Below is a small trained network, with its code and all its weights. Each question gives an input and a class and asks what happens when units are switched off, that is, made to give their printed mean instead of their output.

import numpy as np


def w(rows, s, z=0):
    codes = np.array(rows[::2]) - 128.0
    scale = np.full(codes.shape[1], s)
    scale[-1] = z or s
    return codes * scale


def f(y):
    return y / 2 * (1 + np.tanh(0.7978845608 * (y + 0.044715 * y**3)))


def log_softmax(a):
    a = a - a.max(-1, keepdims=True)
    return a - np.log(np.exp(a).sum(-1, keepdims=True))


def net(x, mask):
    res = np.array(x, float).reshape(1, 3) / 4 @ E
    y = f(res @ A[0][:, :-1].T + A[0][:, -1])
    res = res + np.where(mask, y, B[0][:, -1]) @ B[0][:, :-1]
    return log_softmax(res[-1] @ U[:, :-1].T + U[:, -1])


A, B = {}, {}
E = w([
[165,89,107,131,2,156,117,23],'x0',
[114,83,23,46,133,249,90,157],'x1',
[92,54,32,136,78,33,94,176],'x2',
],0.0097)
A[0] = w([
[198,143,177,157,118,11,159,90,4],'neuron 1',
[164,108,131,124,63,135,132,72,197],'neuron 2',
[95,159,105,91,200,88,114,175,110],'neuron 3',
[93,64,80,140,47,62,132,124,126],'neuron 4',
[150,107,121,132,36,141,154,118,3],'neuron 5',
[145,104,102,36,145,161,78,123,36],'neuron 6',
[217,189,160,96,139,195,180,76,35],'neuron 7',
],0.012,0.0052)
B[0] = w([
[217,45,98,113,149,204,80,200,235],'neuron 1',
[143,182,197,107,247,150,205,146,239],'neuron 2',
[129,100,217,124,152,100,205,96,243],'neuron 3',
[111,104,122,45,82,86,142,83,254],'neuron 4',
[72,98,161,231,214,106,154,96,186],'neuron 5',
[169,68,97,130,139,242,100,190,228],'neuron 6',
[109,26,126,74,64,13,120,79,244],'neuron 7',
],0.013,0.0098)
U = w([
[215,66,121,114,138,216,97,167,123],'0',
[85,143,219,145,243,106,223,95,104],'1',
[93,59,146,82,23,37,140,74,120],'2',
[185,230,164,66,86,139,173,102,254],'3',
[68,145,50,254,126,92,67,95,107],'4',
[29,155,129,219,24,114,17,126,106],'5',
[103,172,116,190,77,134,68,133,105],'6',
[109,228,113,152,81,106,39,132,105],'7',
],0.0094,0.021)

Each question gives the input, the list of numbers given to net, and the class t.
The units are the neurons (one row each of A and B). Each row of codes is followed by its name. A weight is (code - 128) times the scale printed after its matrix; where a second scale follows, it is the last column's (A, B and U).
mask holds one flag per neuron, in row order. A switched-off neuron (its flag False) gives its mean, the last column of its row in B, instead of its output. The means were averaged over made-up inputs and are rounded, as every weight is.
A unit's drop is (log p(t) with every unit on - log p(t) with that unit switched off) / (log p(t) with every unit on - log p(t) with every unit switched off).
The circuit of an input: a set's keep is (log p(t) with only the set's units on - log p(t) with every unit switched off) / (log p(t) with every unit on - log p(t) with every unit switched off). Starting from all 7 units, units are removed one at a time, each time the one whose removal leaves the highest keep (on an exact tie, the one counted first), for as long as the keep stays at least 0.8.
circuit, biggest first: the units of the circuit, biggest drop first
unit that matters most: the unit with the biggest drop
top k neurons: the k neurons with the biggest drops, biggest first
drop when u is switched off: that unit's drop, to one decimal
input [-2,2,3], class 3: unit that matters most	neuron 7
input [-3,2,2], class 3: circuit, biggest first	neuron 7; neuron 5; neuron 1
input [-1,2,3], class 3: circuit, biggest first	neuron 7; neuron 1; neuron 5
input [-6,-6,-5], class 0: top 3 neurons	neuron 1; neuron 2; neuron 5
input [0,-1,3], class 3: circuit, biggest first	neuron 7; neuron 5
input [0,-4,-5], class 2: top 3 neurons	neuron 7; neuron 6; neuron 2
input [-3,0,-5], class 2: circuit, biggest first	neuron 2; neuron 7
input [8,6,-1], class 1: top 2 neurons	neuron 2; neuron 5
input [0,1,1], class 3: top 4 neurons	neuron 7; neuron 1; neuron 6; neuron 5
input [6,-4,-2], class 1: top 2 neurons	neuron 2; neuron 6
input [-4,-4,-1], class 0: top 3 neurons	neuron 1; neuron 2; neuron 5
input [-6,4,6], class 1: top 3 neurons	neuron 3; neuron 7; neuron 1
input [-7,5,5], class 1: top 2 neurons	neuron 3; neuron 1
input [2,-1,0], class 3: unit that matters most	neuron 3
input [-3,-1,-3], class 3: top 2 neurons	neuron 2; neuron 5
input [-3,6,8], class 2: top 4 neurons	neuron 4; neuron 1; neuron 2; neuron 3
input [-2,-1,3], class 3: top 3 neurons	neuron 7; neuron 5; neuron 4
input [0,-4,-6], class 2: top 2 neurons	neuron 7; neuron 6
input [3,-7,7], class 0: top 2 neurons	neuron 1; neuron 7
input [5,3,0], class 1: unit that matters most	neuron 2
input [4,1,-3], class 1: top 2 neurons	neuron 2; neuron 4
input [-6,-7,-7], class 0: top 2 neurons	neuron 1; neuron 4
input [7,4,0], class 1: drop when neuron 2 is switched off	0.3
input [-1,-7,-1], class 0: drop when neuron 1 is switched off	0.4
input [1,-8,-6], class 0: drop when neuron 1 is switched off	1.5
input [-1,-1,-2], class 3: drop when neuron 1 is switched off	0.2
input [-1,3,-4], class 2: unit that matters most	neuron 1
